Rows, then the matrix that drops each point onto the smallest flat space through zero that holds them:
[[-6.57  1.28 -0.95  6.19]]
Nearest-point matrix:
[ 0.51 -0.10  0.07 -0.48]
[-0.10  0.02 -0.01  0.09]
[ 0.07 -0.01  0.01 -0.07]
[-0.48  0.09 -0.07  0.46]

[[-7.45 -0.82 -0.96  7.28]]
Nearest-point matrix:
[ 0.50  0.06  0.06 -0.49]
[ 0.06  0.01  0.01 -0.05]
[ 0.06  0.01  0.01 -0.06]
[-0.49 -0.05 -0.06  0.48]

[[-8.61 -1.18  4.06  4.34]]
Nearest-point matrix:
[ 0.67  0.09 -0.32 -0.34]
[ 0.09  0.01 -0.04 -0.05]
[-0.32 -0.04  0.15  0.16]
[-0.34 -0.05  0.16  0.17]

[[ 4.86  5.11 -8.83  2.64]
 [-0.73  7.36 -2.48  4.17]]
Nearest-point matrix:
[ 0.40 -0.15 -0.45 -0.10]
[-0.15  0.71 -0.13  0.41]
[-0.45 -0.13  0.66 -0.05]
[-0.10  0.41 -0.05  0.23]

[[-8.45  3.78 -5.38  1.60]]
Nearest-point matrix:
[ 0.61 -0.27  0.39 -0.12]
[-0.27  0.12 -0.17  0.05]
[ 0.39 -0.17  0.25 -0.07]
[-0.12  0.05 -0.07  0.02]

[[-4.89  4.68  6.02  4.08]
 [-2.09  3.94  6.36  8.08]]
Nearest-point matrix:
[ 0.58 -0.32 -0.27  0.26]
[-0.32  0.25  0.28  0.06]
[-0.27  0.28  0.37  0.29]
[ 0.26  0.06  0.29  0.81]

[[-1.08  3.09 -2.10  6.88]]
Nearest-point matrix:
[ 0.02 -0.05  0.04 -0.12]
[-0.05  0.15 -0.10  0.34]
[ 0.04 -0.10  0.07 -0.23]
[-0.12  0.34 -0.23  0.76]

[[-5.34 -3.69 -1.48 -7.40]
 [-4.77 -3.42 -1.98 -7.45]]
Nearest-point matrix:
[ 0.59  0.32 -0.32  0.20]
[ 0.32  0.18 -0.10  0.20]
[-0.32 -0.10  0.55  0.37]
[ 0.20  0.20  0.37  0.68]

[[-7.42  3.62  1.19 -3.32]]
Nearest-point matrix:
[ 0.68 -0.33 -0.11  0.31]
[-0.33  0.16  0.05 -0.15]
[-0.11  0.05  0.02 -0.05]
[ 0.31 -0.15 -0.05  0.14]

[[-6.45  0.04 -3.12  1.06]]
Nearest-point matrix:
[ 0.79  0.00  0.38 -0.13]
[ 0.00  0.00  0.00  0.00]
[ 0.38  0.00  0.19 -0.06]
[-0.13  0.00 -0.06  0.02]

[[-2.47 -6.66  0.25 -0.73]
 [ 3.34 -7.08 -2.18  0.35]]
Nearest-point matrix:
[ 0.83  0.03 -0.34  0.16]
[ 0.03  0.99  0.10  0.05]
[-0.34  0.10  0.15 -0.06]
[ 0.16  0.05 -0.06  0.03]

[[-0.93  6.12  1.66 -0.09]
 [-3.98  4.99  2.29  7.34]]
Nearest-point matrix:
[ 0.17 -0.11 -0.07 -0.35]
[-0.11  0.92  0.24 -0.08]
[-0.07  0.24  0.08  0.08]
[-0.35 -0.08  0.08  0.84]

[[-8.53  5.64 -8.50  2.10]
 [-7.57 -1.27 -2.74  4.75]]
Nearest-point matrix:
[ 0.65  0.04  0.29 -0.38]
[ 0.04  0.56 -0.41 -0.28]
[ 0.29 -0.41  0.45  0.03]
[-0.38 -0.28  0.03  0.34]

[[-6.64 -4.55  2.66  1.78]
 [-4.09  2.45  2.70 -0.59]]
Nearest-point matrix:
[ 0.78  0.06 -0.41 -0.06]
[ 0.06  0.88  0.14 -0.29]
[-0.41  0.14  0.25 -0.03]
[-0.06 -0.29 -0.03  0.09]

[[ 7.83  0.25 -3.07 -3.66]]
Nearest-point matrix:
[ 0.73  0.02 -0.29 -0.34]
[ 0.02  0.00 -0.01 -0.01]
[-0.29 -0.01  0.11  0.13]
[-0.34 -0.01  0.13  0.16]

[[-3.33 -6.99  6.48 -2.96]]
Nearest-point matrix:
[ 0.10  0.21 -0.19  0.09]
[ 0.21  0.44 -0.41  0.19]
[-0.19 -0.41  0.38 -0.17]
[ 0.09  0.19 -0.17  0.08]

[[ 6.51 -2.37 -4.81  4.27]]
Nearest-point matrix:
[ 0.47 -0.17 -0.35  0.31]
[-0.17  0.06  0.13 -0.11]
[-0.35  0.13  0.26 -0.23]
[ 0.31 -0.11 -0.23  0.20]

[[ 0.36  0.68  6.54  3.71]
 [-6.13  7.15 -0.70  4.94]]
Nearest-point matrix:
[ 0.36 -0.39  0.19 -0.20]
[-0.39  0.45 -0.09  0.29]
[ 0.19 -0.09  0.81  0.33]
[-0.20  0.29  0.33  0.38]

[[ 4.91  4.00 -2.44  1.26]
 [ 3.33  6.93 -1.59  0.12]]
Nearest-point matrix:
[ 0.71  0.05 -0.36  0.27]
[ 0.05  0.97 -0.01 -0.15]
[-0.36 -0.01  0.18 -0.14]
[ 0.27 -0.15 -0.14  0.13]

[[ 2.30 -0.56 -0.44 -6.42]]
Nearest-point matrix:
[ 0.11 -0.03 -0.02 -0.31]
[-0.03  0.01  0.01  0.08]
[-0.02  0.01  0.00  0.06]
[-0.31  0.08  0.06  0.88]

[[ 0.70 -7.01  1.73 -6.25]
 [-4.85  1.95 -8.00 -4.12]]
Nearest-point matrix:
[ 0.22 -0.12  0.37  0.15]
[-0.12  0.56 -0.25  0.41]
[ 0.37 -0.25  0.61  0.21]
[ 0.15  0.41  0.21  0.61]

[[ 2.69  2.08 -3.48 -4.65]
 [-6.92  4.08 -4.18  1.62]]
Nearest-point matrix:
[ 0.70 -0.21  0.15 -0.38]
[-0.21  0.31 -0.38 -0.15]
[ 0.15 -0.38  0.50  0.29]
[-0.38 -0.15  0.29  0.50]

[[ 5.36  7.97 -8.30 -0.49]]
Nearest-point matrix:
[ 0.18  0.26 -0.28 -0.02]
[ 0.26  0.39 -0.41 -0.02]
[-0.28 -0.41  0.43  0.03]
[-0.02 -0.02  0.03  0.00]

[[ 0.06  5.17 -4.50  7.93]]
Nearest-point matrix:
[ 0.00  0.00  0.00  0.00]
[ 0.00  0.24 -0.21  0.37]
[ 0.00 -0.21  0.18 -0.32]
[ 0.00  0.37 -0.32  0.57]

[[-3.37 -7.86 -1.44  3.34]]
Nearest-point matrix:
[ 0.13  0.31  0.06 -0.13]
[ 0.31  0.72  0.13 -0.30]
[ 0.06  0.13  0.02 -0.06]
[-0.13 -0.30 -0.06  0.13]

[[-3.32  0.92  3.60 -4.91]
 [-3.26  3.86 -3.46 -8.01]]
Nearest-point matrix:
[ 0.23 -0.08 -0.20  0.36]
[-0.08  0.16 -0.23 -0.27]
[-0.20 -0.23  0.90  0.01]
[ 0.36 -0.27  0.01  0.72]

[[-3.77  3.58  2.60 -6.60]]
Nearest-point matrix:
[ 0.18 -0.17 -0.13  0.32]
[-0.17  0.17  0.12 -0.31]
[-0.13  0.12  0.09 -0.22]
[ 0.32 -0.31 -0.22  0.56]

[[-1.13  5.33 -3.60  8.92]]
Nearest-point matrix:
[ 0.01 -0.05  0.03 -0.08]
[-0.05  0.23 -0.16  0.39]
[ 0.03 -0.16  0.11 -0.26]
[-0.08  0.39 -0.26  0.65]

[[ 3.47  4.74 -3.70  0.36]
 [ 5.21 -0.26 -4.41  7.64]]
Nearest-point matrix:
[ 0.34  0.21 -0.32  0.27]
[ 0.21  0.65 -0.28 -0.32]
[-0.32 -0.28  0.32 -0.18]
[ 0.27 -0.32 -0.18  0.70]

[[ 5.25  5.04  8.85 -7.15]
 [ 4.02  0.53  8.51 -6.21]]
Nearest-point matrix:
[ 0.15  0.17  0.24 -0.20]
[ 0.17  0.95 -0.12 -0.06]
[ 0.24 -0.12  0.59 -0.41]
[-0.20 -0.06 -0.41  0.30]

[[-1.05  8.20  6.18  6.53]]
Nearest-point matrix:
[ 0.01 -0.06 -0.04 -0.05]
[-0.06  0.45  0.34  0.36]
[-0.04  0.34  0.26  0.27]
[-0.05  0.36  0.27  0.29]

[[ 6.52 -0.07 -5.00  8.55]]
Nearest-point matrix:
[ 0.30  0.00 -0.23  0.40]
[ 0.00  0.00  0.00  0.00]
[-0.23  0.00  0.18 -0.30]
[ 0.40  0.00 -0.30  0.52]

[[ 7.26 -1.85  2.66  3.07]]
Nearest-point matrix:
[ 0.73 -0.18  0.27  0.31]
[-0.18  0.05 -0.07 -0.08]
[ 0.27 -0.07  0.10  0.11]
[ 0.31 -0.08  0.11  0.13]

[[-8.52 -2.41  1.74 -3.04]]
Nearest-point matrix:
[ 0.80  0.23 -0.16  0.29]
[ 0.23  0.06 -0.05  0.08]
[-0.16 -0.05  0.03 -0.06]
[ 0.29  0.08 -0.06  0.10]

[[-2.94  8.70 -6.86  5.06]]
Nearest-point matrix:
[ 0.06 -0.16  0.13 -0.09]
[-0.16  0.48 -0.38  0.28]
[ 0.13 -0.38  0.30 -0.22]
[-0.09  0.28 -0.22  0.16]

[[-4.76  2.59  2.72 -0.98]
 [-7.04 -1.31 -6.02 -4.36]]
Nearest-point matrix:
[ 0.83 -0.20  0.01  0.31]
[-0.20  0.24  0.38  0.03]
[ 0.01  0.38  0.74  0.22]
[ 0.31  0.03  0.22  0.18]

[[ 0.46 -7.31 -1.61 -1.23]
 [ 4.26 -3.23  5.55 -2.12]]
Nearest-point matrix:
[ 0.30 -0.11  0.42 -0.13]
[-0.11  0.94  0.12  0.18]
[ 0.42  0.12  0.69 -0.15]
[-0.13  0.18 -0.15  0.08]

[[ 1.95  8.77  1.02 -8.84]
 [ 0.62  6.03  1.62 -5.92]]
Nearest-point matrix:
[ 0.38  0.05 -0.46 -0.14]
[ 0.05  0.49  0.13 -0.48]
[-0.46  0.13  0.64 -0.02]
[-0.14 -0.48 -0.02  0.49]

[[-6.59 -8.23  5.17 -0.19]
 [-1.94 -7.13  1.40  0.68]]
Nearest-point matrix:
[ 0.58  0.03 -0.48  0.13]
[ 0.03  0.98  0.00 -0.15]
[-0.48  0.00  0.39 -0.11]
[ 0.13 -0.15 -0.11  0.05]

[[-1.19 -2.92  3.07 -6.07]
 [-4.15  2.82 -5.11  6.61]]
Nearest-point matrix:
[ 0.91  0.10  0.24  0.09]
[ 0.10  0.15 -0.15  0.31]
[ 0.24 -0.15  0.28 -0.34]
[ 0.09  0.31 -0.34  0.66]

[[-8.16  1.58 -1.89 -2.59]]
Nearest-point matrix:
[ 0.84 -0.16  0.19  0.27]
[-0.16  0.03 -0.04 -0.05]
[ 0.19 -0.04  0.05  0.06]
[ 0.27 -0.05  0.06  0.08]

[[ 0.15  7.44  3.90  0.72]
 [ 3.95  2.74  0.16 -3.61]]
Nearest-point matrix:
[ 0.49  0.11 -0.10 -0.48]
[ 0.11  0.80  0.39 -0.02]
[-0.10  0.39  0.24  0.15]
[-0.48 -0.02  0.15  0.47]

[[ 6.93  1.25  4.18  0.00]
 [-2.37  8.19  4.78  1.78]]
Nearest-point matrix:
[ 0.87 -0.18  0.28 -0.07]
[-0.18  0.68  0.40  0.15]
[ 0.28  0.40  0.42  0.07]
[-0.07  0.15  0.07  0.03]

[[ 6.29  3.97 -8.96 -2.79]
 [-0.04  6.60  1.33  0.97]]
Nearest-point matrix:
[ 0.28  0.10 -0.42 -0.14]
[ 0.10  0.98  0.03  0.09]
[-0.42  0.03  0.65  0.23]
[-0.14  0.09  0.23  0.09]

[[ 0.13  4.25  8.91 -0.12]]
Nearest-point matrix:
[ 0.00  0.01  0.01  0.00]
[ 0.01  0.19  0.39 -0.01]
[ 0.01  0.39  0.81 -0.01]
[ 0.00 -0.01 -0.01  0.00]

[[-3.93  1.39  5.85 -4.16]
 [-1.76 -0.13  7.92 -4.33]]
Nearest-point matrix:
[ 0.69 -0.40  0.05  0.23]
[-0.40  0.25 -0.14 -0.08]
[ 0.05 -0.14  0.81 -0.36]
[ 0.23 -0.08 -0.36  0.25]

[[-6.93 -4.36  3.24 -2.31]
 [-6.26 -8.17  5.81  0.22]]
Nearest-point matrix:
[ 0.72  0.14 -0.12  0.41]
[ 0.14  0.59 -0.41 -0.23]
[-0.12 -0.41  0.28  0.14]
[ 0.41 -0.23  0.14  0.40]

[[-8.24 -7.01  8.58  5.73]]
Nearest-point matrix:
[ 0.30  0.26 -0.32 -0.21]
[ 0.26  0.22 -0.27 -0.18]
[-0.32 -0.27  0.33  0.22]
[-0.21 -0.18  0.22  0.15]

[[ 0.41 -0.46  7.43 -5.40]]
Nearest-point matrix:
[ 0.00  0.00  0.04 -0.03]
[ 0.00  0.00 -0.04  0.03]
[ 0.04 -0.04  0.65 -0.47]
[-0.03  0.03 -0.47  0.34]

[[-3.25  7.66 -2.73  1.94]
 [ 2.53  3.60  2.72  0.44]]
Nearest-point matrix:
[ 0.50 -0.02  0.50 -0.06]
[-0.02  0.96  0.04  0.20]
[ 0.50  0.04  0.49 -0.05]
[-0.06  0.20 -0.05  0.05]

[[ 7.27 -8.35 -2.96  2.99]
 [ 8.27 -5.68  5.97 -1.70]]
Nearest-point matrix:
[ 0.55 -0.46  0.19  0.00]
[-0.46  0.50  0.12 -0.15]
[ 0.19  0.12  0.75 -0.37]
[ 0.00 -0.15 -0.37  0.20]

[[ 5.65 -8.15  2.71  2.89]
 [ 0.21 -6.67  3.22 -2.74]]
Nearest-point matrix:
[ 0.47 -0.21 -0.01  0.45]
[-0.21  0.78 -0.34  0.11]
[-0.01 -0.34  0.17 -0.16]
[ 0.45  0.11 -0.16  0.58]

[[ 3.29  0.43 -7.25  8.00]]
Nearest-point matrix:
[ 0.08  0.01 -0.19  0.21]
[ 0.01  0.00 -0.02  0.03]
[-0.19 -0.02  0.41 -0.45]
[ 0.21  0.03 -0.45  0.50]

[[-4.46 -4.78  4.54 -1.60]
 [-3.34 -1.87  5.68 -8.77]]
Nearest-point matrix:
[ 0.32  0.37 -0.29  0.00]
[ 0.37  0.47 -0.27 -0.20]
[-0.29 -0.27  0.34 -0.26]
[ 0.00 -0.20 -0.26  0.88]

[[ 5.06  5.79 -8.74  0.46]]
Nearest-point matrix:
[ 0.19  0.22 -0.33  0.02]
[ 0.22  0.25 -0.37  0.02]
[-0.33 -0.37  0.56 -0.03]
[ 0.02  0.02 -0.03  0.00]

[[ 1.50  5.51  3.80  5.12]
 [-5.97 -1.65 -1.77  7.48]]
Nearest-point matrix:
[ 0.44  0.29  0.24 -0.33]
[ 0.29  0.49  0.36  0.20]
[ 0.24  0.36  0.26  0.10]
[-0.33  0.20  0.10  0.81]

[[ 2.75 -8.41  2.17  6.44]
 [ 7.93 -1.16 -7.55 -2.72]]
Nearest-point matrix:
[ 0.56 -0.27 -0.42 -0.02]
[-0.27  0.58 -0.07 -0.41]
[-0.42 -0.07  0.48  0.26]
[-0.02 -0.41  0.26  0.39]

[[ 6.84  7.45 -7.13 -2.71]
 [-3.01 -0.74 -5.61 -4.29]]
Nearest-point matrix:
[ 0.59  0.46  0.03  0.17]
[ 0.46  0.41 -0.18  0.01]
[ 0.03 -0.18  0.68  0.43]
[ 0.17  0.01  0.43  0.31]

[[-2.38  7.25  5.79  2.84]]
Nearest-point matrix:
[ 0.06 -0.17 -0.14 -0.07]
[-0.17  0.53  0.42  0.21]
[-0.14  0.42  0.34  0.16]
[-0.07  0.21  0.16  0.08]
